Here is a tiny trained network, its code and every weight. The questions are about switching its units off for an input and a target symbol, where a switched-off unit gives its printed mean instead of its output.

import numpy as np


def w(rows, s, z=0):
    codes = np.array(rows[::2]) - 128.0
    scale = np.full(codes.shape[1], s)
    scale[-1] = z or s
    return codes * scale


def f(y):
    return y / 2 * (1 + np.tanh(0.7978845608 * (y + 0.044715 * y**3)))


def softmax(a):
    e = np.exp(a - a.max(-1, keepdims=True))
    return e / e.sum(-1, keepdims=True)


def log_softmax(a):
    a = a - a.max(-1, keepdims=True)
    return a - np.log(np.exp(a).sum(-1, keepdims=True))


def net(x, mask):
    ids = ['ΘΠελμψω'.index(c) for c in x.split()]
    T = len(ids)
    res = E[ids] + P[:T]
    r = res
    for j in range(3):
        rows = slice(2 * j, 2 * j + 2)
        q, k, v = (r @ M[0][rows].T for M in (Q, K, V))
        z = softmax(np.where(np.tri(T) > 0, q @ k.T / 2**0.5, -1e9)) @ v
        o = O[0][rows]
        res = res + np.where(mask[j], z, o[:, -1]) @ o[:, :-1]
    y = f(res @ A[0][:, :-1].T + A[0][:, -1])
    res = res + np.where(mask[3:19], y, B[0][:, -1]) @ B[0][:, :-1]
    return log_softmax(res[-1] @ U[:, :-1].T + U[:, -1])


Q, K, V, O, A, B = {}, {}, {}, {}, {}, {}
E = w([
[99,101,129,38,238,172],'Θ',
[120,144,187,57,195,165],'Π',
[143,118,93,61,134,121],'ε',
[142,191,131,102,53,51],'λ',
[136,65,38,45,190,128],'μ',
[140,163,20,128,76,7],'ψ',
[110,223,204,83,101,134],'ω',
],0.011)
P = w([
[3,153,90,117,120,179],'0',
[117,186,105,98,208,91],'1',
[127,170,103,86,193,90],'2',
[148,165,120,83,181,87],'3',
[147,161,123,62,167,88],'4',
[151,150,133,65,150,81],'5',
[159,149,132,57,142,89],'6',
[158,141,143,61,129,89],'7',
[166,144,142,55,114,91],'8',
[166,139,150,65,107,93],'9',
[161,138,157,57,98,82],'10',
[171,133,154,64,90,92],'11',
[172,134,159,68,84,91],'12',
[182,132,163,67,79,92],'13',
],0.0069)
Q[0] = w([
[131,35,140,142,156,174],'H1',
[140,142,212,125,147,182],'H1',
[154,110,93,180,82,102],'H2',
[111,184,164,123,97,105],'H2',
[168,152,117,1,140,86],'H3',
[137,174,117,29,119,83],'H3',
],0.012)
K[0] = w([
[109,52,125,65,196,194],'H1',
[81,151,213,149,144,170],'H1',
[142,148,47,182,59,83],'H2',
[110,157,181,126,92,138],'H2',
[7,108,88,155,97,192],'H3',
[34,135,107,156,80,166],'H3',
],0.012)
V[0] = w([
[150,94,152,91,225,131],'H1',
[107,135,180,96,174,173],'H1',
[100,119,155,109,141,213],'H2',
[136,135,112,153,72,122],'H2',
[110,101,139,102,197,209],'H3',
[136,69,2,121,164,96],'H3',
],0.01)
O[0] = w([
[145,145,165,123,57,137,131],'H1',
[149,105,129,121,77,85,100],'H1',
[116,141,72,169,191,90,117],'H2',
[156,94,162,123,125,119,4],'H2',
[204,174,104,166,123,102,187],'H3',
[101,180,102,155,76,254,121],'H3',
],0.012,0.0029)
A[0] = w([
[168,147,118,197,119,110,138],'N1',
[133,62,55,128,142,107,108],'N2',
[145,68,145,140,165,90,26],'N3',
[142,137,167,119,69,118,169],'N4',
[112,90,143,118,174,153,174],'N5',
[76,109,153,125,122,183,69],'N6',
[103,154,145,121,141,117,211],'N7',
[202,129,128,161,123,119,122],'N8',
[168,165,111,202,116,167,119],'N9',
[82,138,133,119,150,116,151],'N10',
[148,74,178,131,166,85,5],'N11',
[67,134,133,116,180,92,144],'N12',
[119,135,119,191,65,198,2],'N13',
[123,147,162,118,93,116,181],'N14',
[155,102,210,120,7,108,106],'N15',
[124,114,89,126,97,166,105],'N16',
],0.012,0.0036)
B[0] = w([
[108,125,104,122,180,139,182],'N1',
[116,164,118,182,176,130,160],'N2',
[88,168,159,170,98,116,183],'N3',
[119,90,121,97,124,124,169],'N4',
[141,140,79,164,142,128,163],'N5',
[92,170,155,136,201,117,173],'N6',
[147,107,98,130,124,133,212],'N7',
[75,126,127,94,160,120,187],'N8',
[123,86,116,175,143,140,226],'N9',
[131,103,99,138,144,136,184],'N10',
[104,138,154,157,79,100,205],'N11',
[149,90,93,163,140,142,254],'N12',
[210,103,183,97,178,137,206],'N13',
[128,107,119,103,130,125,183],'N14',
[60,2,148,140,102,191,140],'N15',
[120,142,205,143,118,99,170],'N16',
],0.0098,0.0054)
U = w([
[98,169,62,209,175,156,224],'Θ',
[186,164,143,41,148,92,124],'Π',
[123,166,128,87,3,135,252],'ε',
[118,2,106,89,139,145,150],'λ',
[200,107,158,166,143,156,22],'μ',
[58,158,164,122,149,150,3],'ψ',
[104,121,169,201,115,94,67],'ω',
],0.0061,0.0036)

Each question gives the input, a string of symbols that net reads in full, and the target symbol t.
The units are the heads (2 rows each of Q, K, V and O) and the neurons (one row each of A and B). Each row of codes is followed by its name. A weight is (code - 128) times the scale printed after its matrix; where a second scale follows, it is the last column's (O, A, B and U).
mask holds one flag per unit, heads first, then neurons. A switched-off unit (its flag False) gives its mean, the last column of its rows in O or B, instead of its output. The means were averaged over made-up inputs and are rounded, as every weight is.
A unit's drop is (log p(t) with every unit on - log p(t) with that unit switched off) / (log p(t) with every unit on - log p(t) with every unit switched off).
The circuit of an input: a set's keep is (log p(t) with only the set's units on - log p(t) with every unit switched off) / (log p(t) with every unit on - log p(t) with every unit switched off). Starting from the 12 units with the biggest drops (on a tie, the unit counted first), units are removed one at a time, each time the one whose removal leaves the highest keep (on an exact tie, the one counted first), for as long as the keep stays at least 0.8.
units of the circuit, in order: the units of the circuit, biggest drop first
top k neurons: the k neurons with the biggest drops, biggest first
heads that matter: for each layer, one digit per head in row order, 1 if its drop is at least 0.15 and else 0, layers parted by /
drop when u is switched off: that unit's drop, to one decimal
input Π Θ ω Π ω Θ, target Π: heads that matter => 111
input Θ ε ε ψ Π ψ ε Θ ω, target Θ: heads that matter => 011
input ω ω Θ λ Θ ψ, target ω: heads that matter => 011
input ω λ Π ω λ ω λ μ Π, target ω: units of the circuit, in order => H3, N11, N3
input ε Θ ε, target ε: heads that matter => 101
input ω ε λ, target ω: units of the circuit, in order => H3, N11, N3
input μ λ ω λ μ ε λ μ μ λ Π, target μ: heads that matter => 001
input ε ε ω μ, target ε: heads that matter => 101
input ε Π ω ω λ ε Π Θ Π Π ω Θ Π Π, target ε: units of the circuit, in order => H1, H3
input μ ω ε ε Θ Π ε Π ω λ ω μ ε, target μ: units of the circuit, in order => H3, N13
input Θ ω μ ω Θ λ ψ Π ω Θ Π ε, target Θ: units of the circuit, in order => H3, H2
input Θ ω ψ λ Θ Π Π μ Π μ ω Π ψ ω, target Θ: units of the circuit, in order => H3, N9
input ω Π Θ ψ ψ Π ψ μ μ λ Π Π ω Π, target ω: heads that matter => 011
input ψ Π ψ Θ λ Θ Π λ λ ε λ Π ε, target ψ: top 3 neurons => N6, N16, N12
input ε Π λ λ λ ε μ μ ε, target ε: heads that matter => 001
input Π λ ψ λ ψ, target Π: units of the circuit, in order => H2, H3, N9
input Θ Π μ Π Π λ ω Π Π μ Θ ψ λ λ, target Θ: units of the circuit, in order => H1, H3
input ε ψ Θ Θ ψ λ λ ω ψ ε μ, target ε: heads that matter => 001
input ω ω ω λ Θ Θ Π Π λ ψ λ λ λ λ, target ω: heads that matter => 101
input μ λ λ λ ω μ Θ Π Θ ψ, target μ: heads that matter => 111
input Π μ λ Θ ω λ μ, target Π: heads that matter => 101
input μ λ Θ λ λ, target μ: units of the circuit, in order => H3, N13, N9
input ψ μ λ ψ λ ω Θ, target ψ: top 2 neurons => N6, N16
input ε λ λ μ Θ Π ω ψ μ Θ Π Θ, target ε: heads that matter => 101
input Π λ ω ω μ Θ μ, target Π: top 2 neurons => N9, N12
input ψ ω λ Π Π Π ψ ω Θ ε Θ, target ψ: top 3 neurons => N6, N16, N12
input ω λ ω λ Π λ ε ω Π ω ω, target ω: top neuron => N11
input Θ Θ ω ψ ω Θ ε, target Θ: drop when H2 is switched off => 0.4
